Below are the code and all the weights of a small trained network. Each question names an input and a class and asks about switching units off, where a switched-off unit gives its printed mean instead of its output.

import numpy as np


def w(rows, s, z=0):
    codes = np.array(rows[::2]) - 128.0
    scale = np.full(codes.shape[1], s)
    scale[-1] = z or s
    return codes * scale


def norm(h):
    return h / np.sqrt((h * h).mean(-1, keepdims=True) + 1e-5)


def f(y):
    return y / 2 * (1 + np.tanh(0.7978845608 * (y + 0.044715 * y**3)))


def log_softmax(a):
    a = a - a.max(-1, keepdims=True)
    return a - np.log(np.exp(a).sum(-1, keepdims=True))


def net(x, mask):
    res = np.array(x, float).reshape(1, 4) / 4 @ E
    u = 0
    for l in range(3):
        y = f(norm(res) @ A[l][:, :-1].T + A[l][:, -1])
        res = res + np.where(mask[u : u + 4], y, B[l][:, -1]) @ B[l][:, :-1]
        u += 4
    return log_softmax(norm(res)[-1] @ U[:, :-1].T + U[:, -1])


A, B = {}, {}
E = w([
[185,204,210,116,65,71],'x0',
[102,135,109,148,185,93],'x1',
[121,175,3,100,85,152],'x2',
[175,144,139,156,130,137],'x3',
],0.0069)
A[0] = w([
[254,158,160,125,57,145,216],'0.n1',
[78,198,135,154,221,80,7],'0.n2',
[152,175,142,174,35,188,163],'0.n3',
[26,191,119,195,84,122,191],'0.n4',
],0.0074,0.0016)
B[0] = w([
[52,164,95,96,235,182,253],'0.n1',
[198,30,100,153,112,120,163],'0.n2',
[62,27,4,52,166,254,192],'0.n3',
[161,221,167,229,189,73,156],'0.n4',
],0.0072,0.0052)
A[1] = w([
[157,126,1,111,72,136,137],'1.n1',
[24,162,80,107,88,106,55],'1.n2',
[152,219,176,109,122,146,180],'1.n3',
[40,111,165,97,142,53,4],'1.n4',
],0.0083,0.0021)
B[1] = w([
[105,215,194,91,143,133,253],'1.n1',
[128,143,182,173,80,255,202],'1.n2',
[138,7,135,117,240,110,174],'1.n3',
[156,86,214,161,156,130,144],'1.n4',
],0.0092,0.0041)
A[2] = w([
[119,141,103,139,146,2,55],'2.n1',
[92,94,92,95,142,148,217],'2.n2',
[125,134,194,184,143,110,252],'2.n3',
[102,131,143,113,107,188,218],'2.n4',
],0.014,0.0021)
B[2] = w([
[186,58,32,78,197,89,181],'2.n1',
[44,142,124,142,163,105,225],'2.n2',
[80,241,70,71,132,249,243],'2.n3',
[156,74,119,98,192,117,255],'2.n4',
],0.011,0.0062)
U = w([
[115,191,115,103,150,207,252],'0',
[103,114,65,131,166,219,123],'1',
[52,95,132,149,212,96,251],'2',
[122,86,16,125,190,107,223],'3',
[147,126,118,176,81,53,25],'4',
[158,41,171,168,102,111,4],'5',
[134,164,160,173,57,1,4],'6',
[178,73,85,223,23,137,4],'7',
],0.0068,0.0021)

Each question gives the input, the list of numbers given to net, and the class t.
The units are the neurons (one row each of A and B). Each row of codes is followed by its name. A weight is (code - 128) times the scale printed after its matrix; where a second scale follows, it is the last column's (A, B and U).
mask holds one flag per neuron, layer by layer. A switched-off neuron (its flag False) gives its mean, the last column of its row in B, instead of its output. The means were averaged over made-up inputs and are rounded, as every weight is.
A unit's drop is (log p(t) with every unit on - log p(t) with that unit switched off) / (log p(t) with every unit on - log p(t) with every unit switched off).
The circuit of an input: a set's keep is (log p(t) with only the set's units on - log p(t) with every unit switched off) / (log p(t) with every unit on - log p(t) with every unit switched off). Starting from all 12 units, units are removed one at a time, each time the one whose removal leaves the highest keep (on an exact tie, the one counted first), for as long as the keep stays at least 0.8.
units of the circuit, in order: the units of the circuit, biggest drop first
top k neurons: the k neurons with the biggest drops, biggest first
k most important neurons of layer l: the k neurons of layer l with the biggest drops, biggest first
drop when u is switched off: that unit's drop, to one decimal
input [-3,3,-8,-8], class 0: top 3 neurons : (2.n3 0.n3 1.n4)
input [8,0,5,3], class 2: units of the circuit, in order : (1.n3)
input [7,1,1,3], class 2: top 3 neurons : (2.n3 2.n2 1.n3)
input [-2,0,-7,-5], class 0: units of the circuit, in order : (2.n3 0.n3 0.n1)
input [-2,-3,-8,-6], class 0: units of the circuit, in order : (2.n3 0.n3 0.n1)
input [8,-3,-3,0], class 2: 2 most important neurons of layer 1 : (1.n3 1.n1)
input [7,-7,5,2], class 2: top 3 neurons : (0.n1 2.n3 2.n2)
input [7,8,1,-1], class 3: top 2 neurons : (2.n1 1.n2)
input [7,-3,-2,5], class 2: top 2 neurons : (2.n3 2.n2)
input [6,-2,-2,2], class 2: drop when 2.n3 is switched off : 0.4
input [7,-5,-1,-6], class 2: drop when 0.n1 is switched off : 0.0
